Below are the code and all the weights of a small trained network. Each question names an input and a class and asks about switching units off, where a switched-off unit gives its printed mean instead of its output.

import numpy as np


def w(rows, s, z=0):
    codes = np.array(rows[::2]) - 128.0
    scale = np.full(codes.shape[1], s)
    scale[-1] = z or s
    return codes * scale


def norm(h):
    return h / np.sqrt((h * h).mean(-1, keepdims=True) + 1e-5)


def f(y):
    return np.maximum(y, 0)


def log_softmax(a):
    a = a - a.max(-1, keepdims=True)
    return a - np.log(np.exp(a).sum(-1, keepdims=True))


def net(x, mask):
    res = np.array(x, float).reshape(1, 4) / 4 @ E
    u = 0
    for l in range(4):
        y = f(norm(res) @ A[l][:, :-1].T + A[l][:, -1])
        res = res + np.where(mask[u : u + 7], y, B[l][:, -1]) @ B[l][:, :-1]
        u += 7
    return log_softmax(norm(res)[-1] @ U[:, :-1].T + U[:, -1])


A, B = {}, {}
E = w([
[124,111,150,78,65,150,118,233,161,81],'x0',
[98,150,77,136,170,81,61,125,131,45],'x1',
[115,8,193,114,91,101,126,62,134,85],'x2',
[136,101,139,44,252,162,149,150,189,149],'x3',
],0.011)
A[0] = w([
[191,128,138,214,162,186,235,47,105,179,115],'L0N0',
[126,155,126,161,24,87,178,123,83,143,3],'L0N1',
[169,31,250,191,105,222,161,100,110,148,160],'L0N2',
[116,103,184,104,43,229,127,206,156,155,122],'L0N3',
[138,109,102,47,250,175,178,182,148,113,160],'L0N4',
[77,148,34,138,150,99,104,41,140,98,86],'L0N5',
[189,241,139,182,138,130,254,190,103,154,125],'L0N6',
],0.007,0.0064)
B[0] = w([
[145,177,185,158,149,88,180,168,130,101,214],'L0N0',
[194,68,107,178,79,181,79,94,114,118,159],'L0N1',
[76,91,156,115,120,177,129,146,92,164,254],'L0N2',
[140,187,135,171,152,79,246,120,132,95,222],'L0N3',
[151,95,124,194,103,171,102,120,128,112,251],'L0N4',
[138,147,203,117,85,111,133,167,146,138,174],'L0N5',
[50,77,121,116,123,147,95,150,101,186,217],'L0N6',
],0.012,0.0079)
A[1] = w([
[126,193,157,147,226,35,188,86,73,180,44],'L1N0',
[157,71,133,102,244,148,176,114,184,175,91],'L1N1',
[164,187,36,103,178,66,6,61,162,5,50],'L1N2',
[191,108,67,100,196,154,177,60,255,137,41],'L1N3',
[190,129,182,209,160,112,190,22,94,102,1],'L1N4',
[130,159,37,169,42,134,102,61,67,94,34],'L1N5',
[193,176,43,104,190,166,87,92,161,124,71],'L1N6',
],0.0079,0.0051)
B[1] = w([
[136,189,134,191,171,129,134,5,181,83,220],'L1N0',
[207,96,102,117,72,144,120,96,106,120,254],'L1N1',
[104,181,241,73,88,160,122,127,159,229,219],'L1N2',
[202,121,138,136,98,166,65,151,90,95,166],'L1N3',
[124,178,73,180,148,152,123,116,121,145,241],'L1N4',
[201,53,124,180,124,202,52,163,185,155,202],'L1N5',
[138,75,128,118,82,115,114,96,114,144,163],'L1N6',
],0.011,0.0039)
A[2] = w([
[178,101,116,73,199,172,141,122,132,118,89],'L2N0',
[133,151,127,100,104,88,152,210,172,68,94],'L2N1',
[86,63,172,111,136,97,119,125,118,71,136],'L2N2',
[128,145,111,67,128,8,143,156,108,135,2],'L2N3',
[92,134,138,95,145,72,40,119,161,85,128],'L2N4',
[89,101,128,136,149,70,128,58,123,108,166],'L2N5',
[121,175,31,110,144,132,128,140,133,161,92],'L2N6',
],0.016,0.008)
B[2] = w([
[173,101,124,172,55,103,56,185,131,132,201],'L2N0',
[195,220,63,124,133,106,170,4,190,76,212],'L2N1',
[89,113,50,119,115,146,130,77,72,136,254],'L2N2',
[141,238,156,37,169,129,226,147,90,109,129],'L2N3',
[82,127,235,143,95,182,174,167,151,196,194],'L2N4',
[148,194,66,45,162,163,106,92,112,108,221],'L2N5',
[90,37,60,57,140,112,105,98,73,201,175],'L2N6',
],0.014,0.0055)
A[3] = w([
[46,58,77,51,143,97,102,110,93,169,31],'L3N0',
[95,124,127,104,76,65,41,132,126,64,33],'L3N1',
[118,152,251,81,121,114,189,190,139,192,63],'L3N2',
[150,86,136,203,94,127,70,173,135,86,3],'L3N3',
[80,134,81,150,175,99,98,206,147,195,63],'L3N4',
[128,79,90,95,39,81,193,174,156,51,152],'L3N5',
[55,111,101,213,121,178,108,128,111,73,123],'L3N6',
],0.013,0.0057)
B[3] = w([
[53,163,60,56,170,111,191,210,64,127,222],'L3N0',
[153,76,116,167,111,150,125,165,134,178,141],'L3N1',
[17,129,232,123,139,112,94,105,209,136,247],'L3N2',
[177,88,224,112,137,38,99,187,79,8,226],'L3N3',
[123,80,75,51,100,137,173,95,65,117,183],'L3N4',
[184,195,71,178,172,157,61,70,135,189,232],'L3N5',
[155,105,125,67,191,80,120,211,180,71,255],'L3N6',
],0.014,0.0062)
U = w([
[194,81,142,215,62,135,30,192,120,118,89],'0',
[67,140,212,142,51,204,161,111,179,249,102],'1',
[187,217,77,202,180,133,145,20,151,123,12],'2',
[86,86,49,57,107,184,132,118,55,172,111],'3',
[83,175,154,77,196,52,167,148,164,38,253],'4',
],0.018,0.0057)

Each question gives the input, the list of numbers given to net, and the class t.
The units are the neurons (one row each of A and B). Each row of codes is followed by its name. A weight is (code - 128) times the scale printed after its matrix; where a second scale follows, it is the last column's (A, B and U).
mask holds one flag per neuron, layer by layer. A switched-off neuron (its flag False) gives its mean, the last column of its row in B, instead of its output. The means were averaged over made-up inputs and are rounded, as every weight is.
A unit's drop is (log p(t) with every unit on - log p(t) with that unit switched off) / (log p(t) with every unit on - log p(t) with every unit switched off).
The circuit of an input: a set's keep is (log p(t) with only the set's units on - log p(t) with every unit switched off) / (log p(t) with every unit on - log p(t) with every unit switched off). Starting from the 12 units with the biggest drops (on a tie, the unit counted first), units are removed one at a time, each time the one whose removal leaves the highest keep (on an exact tie, the one counted first), for as long as the keep stays at least 0.8.
circuit, biggest first: the units of the circuit, biggest drop first
top k neurons: the k neurons with the biggest drops, biggest first
top k neurons in layer l: the k neurons of layer l with the biggest drops, biggest first
input [8,-1,7,6], class 2: circuit, biggest first -> [L0N3; L3N5]
input [5,-1,-8,-3], class 3: top 2 neurons -> [L0N6; L2N6]
input [5,-5,-7,-5], class 3: top 3 neurons -> [L0N6; L0N4; L0N0]
input [4,-6,-2,-7], class 0: circuit, biggest first -> [L0N1]
input [-4,-4,3,-4], class 0: top 3 neurons -> [L0N1; L0N3; L1N2]
input [4,2,4,-1], class 2: top 2 neurons -> [L2N1; L0N6]
input [-8,8,1,-6], class 1: top 2 neurons -> [L1N2; L0N3]
input [6,6,4,-3], class 1: top 2 neurons -> [L2N4; L1N2]
input [-7,-6,3,0], class 2: top 2 neurons -> [L1N0; L0N0]
input [5,-7,-8,1], class 3: circuit, biggest first -> [L0N6; L3N4]
input [6,1,7,2], class 3: top 2 neurons -> [L2N2; L0N0]
input [1,5,0,4], class 1: top 2 neurons -> [L0N2; L1N2]
input [-1,4,-1,1], class 1: top 3 neurons in layer 0 -> [L0N3; L0N0; L0N2]
input [7,8,6,2], class 1: circuit, biggest first -> [L2N4]
input [6,2,-7,-1], class 3: top 4 neurons -> [L2N6; L0N0; L0N6; L0N5]
input [3,-2,5,3], class 3: top 2 neurons -> [L0N2; L2N2]
input [2,5,-8,-6], class 3: top 2 neurons -> [L2N6; L0N4]
input [8,7,2,-6], class 2: top 2 neurons in layer 2 -> [L2N1; L2N2]
input [0,-1,1,-2], class 4: top 2 neurons in layer 0 -> [L0N4; L0N2]
input [-7,-2,-2,8], class 0: top 2 neurons in layer 0 -> [L0N3; L0N4]
input [4,5,6,3], class 3: circuit, biggest first -> [L2N2]
input [7,1,-7,3], class 2: top 2 neurons in layer 0 -> [L0N3; L0N2]
input [8,-6,-1,-7], class 2: top 2 neurons in layer 0 -> [L0N3; L0N4]
input [5,7,7,4], class 1: top 2 neurons in layer 0 -> [L0N2; L0N6]
